Below are the code and all the weights of a small trained network. Each question names an input and a target symbol and asks about switching units off, where a switched-off unit gives its printed mean instead of its output.

import numpy as np


def w(rows, s, z=0):
    codes = np.array(rows[::2]) - 128.0
    scale = np.full(codes.shape[1], s)
    scale[-1] = z or s
    return codes * scale


def norm(h):
    return h / np.sqrt((h * h).mean(-1, keepdims=True) + 1e-5)


def f(y):
    return np.maximum(y, 0)


def softmax(a):
    e = np.exp(a - a.max(-1, keepdims=True))
    return e / e.sum(-1, keepdims=True)


def log_softmax(a):
    a = a - a.max(-1, keepdims=True)
    return a - np.log(np.exp(a).sum(-1, keepdims=True))


def net(x, mask):
    ids = ['αβδζημσψω'.index(c) for c in x.split()]
    T = len(ids)
    res = E[ids] + P[:T]
    u = 0
    for l in range(2):
        r = norm(res)
        for j in range(3):
            rows = slice(2 * j, 2 * j + 2)
            q, k, v = (r @ M[l][rows].T for M in (Q, K, V))
            z = softmax(np.where(np.tri(T) > 0, q @ k.T / 2**0.5, -1e9)) @ v
            o = O[l][rows]
            res = res + np.where(mask[u + j], z, o[:, -1]) @ o[:, :-1]
        u += 3
        y = f(norm(res) @ A[l][:, :-1].T + A[l][:, -1])
        res = res + np.where(mask[u : u + 4], y, B[l][:, -1]) @ B[l][:, :-1]
        u += 4
    return log_softmax(norm(res)[-1] @ U[:, :-1].T + U[:, -1])


Q, K, V, O, A, B = {}, {}, {}, {}, {}, {}
E = w([
[166,135,222],'α',
[141,91,106],'β',
[50,184,126],'δ',
[137,88,100],'ζ',
[139,82,98],'η',
[142,64,93],'μ',
[98,63,6],'σ',
[148,84,109],'ψ',
[150,84,108],'ω',
],0.015)
P = w([
[148,170,85],'0',
[144,9,110],'1',
[74,209,83],'2',
[164,235,108],'3',
[72,27,176],'4',
[38,223,88],'5',
[158,251,114],'6',
[72,57,187],'7',
[38,218,87],'8',
],0.015)
Q[0] = w([
[246,26,148],'0.h1',
[109,112,122],'0.h1',
[99,168,107],'0.h2',
[197,96,120],'0.h2',
[74,22,26],'0.h3',
[16,71,157],'0.h3',
],0.011)
K[0] = w([
[152,113,98],'0.h1',
[144,150,137],'0.h1',
[47,161,252],'0.h2',
[163,106,96],'0.h2',
[134,109,81],'0.h3',
[150,177,84],'0.h3',
],0.014)
V[0] = w([
[93,116,70],'0.h1',
[121,116,127],'0.h1',
[92,203,146],'0.h2',
[254,129,222],'0.h2',
[123,111,102],'0.h3',
[97,75,229],'0.h3',
],0.0099)
O[0] = w([
[183,137,38,165],'0.h1',
[125,109,2,124],'0.h1',
[82,160,116,145],'0.h2',
[147,114,194,73],'0.h2',
[175,195,58,147],'0.h3',
[30,127,212,3],'0.h3',
],0.0059,0.0049)
A[0] = w([
[69,70,25,37],'0.n1',
[134,139,28,86],'0.n2',
[130,133,126,73],'0.n3',
[248,185,150,5],'0.n4',
],0.011,0.0024)
B[0] = w([
[51,115,208,241],'0.n1',
[42,251,198,254],'0.n2',
[92,65,64,128],'0.n3',
[68,161,3,175],'0.n4',
],0.0066,0.0059)
Q[1] = w([
[111,220,74],'1.h1',
[207,248,90],'1.h1',
[112,82,71],'1.h2',
[181,78,137],'1.h2',
[162,66,133],'1.h3',
[31,144,145],'1.h3',
],0.012)
K[1] = w([
[89,154,104],'1.h1',
[93,63,121],'1.h1',
[146,104,88],'1.h2',
[251,180,168],'1.h2',
[73,199,80],'1.h3',
[30,41,138],'1.h3',
],0.013)
V[1] = w([
[173,213,97],'1.h1',
[198,89,98],'1.h1',
[163,141,219],'1.h2',
[45,88,109],'1.h2',
[53,12,153],'1.h3',
[157,103,188],'1.h3',
],0.011)
O[1] = w([
[228,87,254,241],'1.h1',
[175,66,69,43],'1.h1',
[155,200,110,25],'1.h2',
[27,79,167,200],'1.h2',
[237,91,108,253],'1.h3',
[157,109,141,98],'1.h3',
],0.0091,0.0038)
A[1] = w([
[59,11,170,164],'1.n1',
[109,187,56,4],'1.n2',
[109,41,141,93],'1.n3',
[144,114,210,227],'1.n4',
],0.013,0.0043)
B[1] = w([
[160,22,102,254],'1.n1',
[146,82,137,184],'1.n2',
[175,77,139,187],'1.n3',
[127,105,252,249],'1.n4',
],0.012,0.0074)
U = w([
[153,125,242,197],'α',
[161,169,115,86],'β',
[4,183,155,14],'δ',
[131,160,104,90],'ζ',
[148,141,106,45],'η',
[159,58,123,241],'μ',
[17,99,94,95],'σ',
[192,151,134,2],'ψ',
[199,151,130,11],'ω',
],0.017,0.0049)

Each question gives the input, a string of symbols that net reads in full, and the target symbol t.
The units are the heads (2 rows each of Q, K, V and O) and the neurons (one row each of A and B). Each row of codes is followed by its name. A weight is (code - 128) times the scale printed after its matrix; where a second scale follows, it is the last column's (O, A, B and U).
mask holds one flag per unit, layer by layer, with each layer's heads first. A switched-off unit (its flag False) gives its mean, the last column of its rows in O or B, instead of its output. The means were averaged over made-up inputs and are rounded, as every weight is.
A unit's drop is (log p(t) with every unit on - log p(t) with that unit switched off) / (log p(t) with every unit on - log p(t) with every unit switched off).
The circuit of an input: a set's keep is (log p(t) with only the set's units on - log p(t) with every unit switched off) / (log p(t) with every unit on - log p(t) with every unit switched off). Starting from the 12 units with the biggest drops (on a tie, the unit counted first), units are removed one at a time, each time the one whose removal leaves the highest keep (on an exact tie, the one counted first), for as long as the keep stays at least 0.8.
units of the circuit, in order: the units of the circuit, biggest drop first
k most important neurons: the k neurons with the biggest drops, biggest first
top k neurons in layer l: the k neurons of layer l with the biggest drops, biggest first
heads that matter: for each layer, one digit per head in row order, 1 if its drop is at least 0.15 and else 0, layers parted by /
input ζ δ ζ β ω σ ω δ ω, target δ: units of the circuit, in order : [1.n1; 1.n4]
input ζ σ δ α, target σ: 2 most important neurons : [0.n4; 0.n2]
input σ ω ψ, target σ: 4 most important neurons : [1.n4; 1.n3; 1.n1; 0.n1]
input β ζ β μ β α α δ η, target δ: units of the circuit, in order : [1.n1]
input σ ω ω, target σ: units of the circuit, in order : [1.n4; 0.n2]
input σ μ μ, target σ: units of the circuit, in order : [1.n4; 0.n2]
input ζ η α ψ σ ω σ, target σ: heads that matter : 000 / 010
input β β β ζ ζ η ζ α, target μ: units of the circuit, in order : [0.n2; 1.n1]
input δ δ μ α, target δ: heads that matter : 000 / 000
input σ α μ, target α: heads that matter : 001 / 100
input α α β σ, target α: heads that matter : 000 / 001
input σ α σ ψ σ σ ζ, target σ: units of the circuit, in order : [1.h1; 1.h2]
input σ δ β ω, target δ: heads that matter : 000 / 000
input α δ α ζ σ β μ, target σ: units of the circuit, in order : [1.h1]
input δ ψ β η δ β ζ, target δ: 2 most important neurons : [1.n1; 0.n2]
input σ η δ μ η β, target δ: heads that matter : 000 / 110
input δ σ β η ω ζ μ ζ ψ, target δ: heads that matter : 000 / 110
input β μ σ β σ ω ω β ψ, target σ: heads that matter : 001 / 111
input η σ ζ β η ζ ω β β, target σ: 3 most important neurons : [1.n4; 0.n2; 1.n1]
input α δ ζ δ, target δ: units of the circuit, in order : [1.h1]
input ψ μ ζ ω α, target μ: 3 most important neurons : [1.n1; 0.n2; 0.n4]
input σ β ω σ α ω α δ ψ, target δ: heads that matter : 001 / 000
input β ω σ η δ α α, target δ: top 3 neurons in layer 1 : [1.n1; 1.n3; 1.n4]
input ψ α α η β μ, target α: top 2 neurons in layer 0 : [0.n4; 0.n1]
input ψ ω α η β η ζ δ μ, target δ: 4 most important neurons : [0.n2; 1.n1; 1.n4; 1.n3]
